Look-ups in named tables: a row name and a column name give one cell, copied from the table.

migomil:
,kisigog,fik,pazam
valep,82,11,23
ragalib,-53,-17,-13
viru,2,54,23

kisigog of valep is 82
pazam of valep is 23
fik of ragalib is -17
pazam of viru is 23
fik of valep is 11
fik of viru is 54
kisigog of viru is 2
pazam of ragalib is -13
kisigog of ragalib is -53
Row with the largest fik: viru

delofa =
columns: vik, kir, suroba, pokul, vav
mitunuz: [132, 50, 212, 166, 97]
vadut: [187, 117, 166, 171, 186]
nom: [86, 82, 106, 150, 166]
kepanup: [70, 197, 211, 215, 158]
dezala: [146, 88, 127, 125, 185]
vobus: [170, 138, 89, 159, 106]
mugo: [132, 102, 107, 137, 135]
kig: [47, 213, 167, 47, 87]
nivos: [101, 211, 194, 118, 196]
kaler: [230, 136, 55, 216, 14]

kir of mitunuz is 50
kir of nivos is 211
suroba of mugo is 107
kir of vobus is 138
pokul of vadut is 171
kir of nom is 82
suroba of dezala is 127
vik of nivos is 101
pokul of nivos is 118

zamo =
	pipo	dovo	dena	sek	dofofe	mufavop	samase	boza
bop	21.37	22.42	28.52	48.59	39.81	32.93	64.82	35.72
zataro	40.89	30.51	42.18	38.29	35.45	43.30	25.24	52.04
fes	18.85	20.62	32.09	58.93	36.41	30.05	75.54	46.37
vikog	28.59	40.18	62.31	30.64	53.12	28.65	44.95	28.89
gatebu	35.83	50.32	35.92	46.13	49.40	45.54	30.35	37.33
nuz	37.24	43.95	56.52	30.25	45.38	25.30	45.58	28.83
kibizas	41.39	12.07	37.48	18.14	46.73	40.38	12.06	58.00
lizil	38.77	36.57	37.31	31.31	33.62	32.94	38.38	35.35
bod	46.07	38.77	43.29	41.03	32.51	37.06	39.65	42.17
vuviv	39.29	22.34	47.01	32.45	39.41	49.50	14.34	56.87
lizafi	39.29	21.13	41.25	28.65	41.57	52.75	18.64	62.00
lafoleb	38.96	22.77	32.20	25.78	44.03	45.93	19.73	56.94
mev	42.47	40.39	32.27	36.31	48.81	39.19	42.00	41.12
nemef	38.64	34.71	40.62	35.61	46.71	37.44	35.12	34.00

dovo of vuviv is 22.34
samase of lafoleb is 19.73
dovo of vikog is 40.18
samase of nemef is 35.12
mufavop of gatebu is 45.54
boza of kibizas is 58.00
boza of vuviv is 56.87
Row with the largest dovo: gatebu

zan
         duve  bire  zuvuz
sazeduk  8.79  6.20   5.50
zepupe   3.44  7.12   7.69
bopegez  5.26  3.70   1.99
zogur    6.27  5.92   8.20
kazek    9.16  7.07   7.71
dofada   5.89  5.33   7.82
kel      5.20  5.47   5.25
pog      3.27  1.85   4.11
betoted  6.61  4.50   7.83
zivir    6.60  5.92   4.91
fadup    4.77  4.40   4.62
nenik    2.60  3.44   6.20
nav      7.66  3.21   3.31
gavonu   9.71  5.03   6.32

bire of kel = 5.47
duve of kazek = 9.16
duve of sazeduk = 8.79
bire of gavonu = 5.03
zuvuz of kel = 5.25
duve of betoted = 6.61
duve of pog = 3.27
duve of bopegez = 5.26

tuvabem:
cols = laken, buveted, repem, foteg, disisib, zod, tav, pogoguk, zole
bar: [61, 58, 56, 42, 53, 54, 52, 62, 62]
radopi: [50, 52, 57, 55, 67, 59, 50, 46, 58]
riroko: [61, 51, 63, 58, 64, 67, 75, 51, 56]
bizisu: [52, 61, 58, 46, 62, 56, 55, 55, 60]
tul: [45, 44, 20, 59, 89, 65, 43, 93, 40]
tene: [56, 35, 36, 73, 79, 83, 57, 90, 56]
rigeda: [61, 47, 65, 49, 48, 47, 52, 66, 66]
fizu: [45, 55, 54, 53, 59, 60, 55, 50, 50]
kovoge: [56, 50, 53, 51, 47, 54, 53, 57, 51]

tul, zod: 65
radopi, tav: 50
bizisu, zod: 56
bar, pogoguk: 62
fizu, repem: 54
radopi, repem: 57
Row with the largest zod: tene

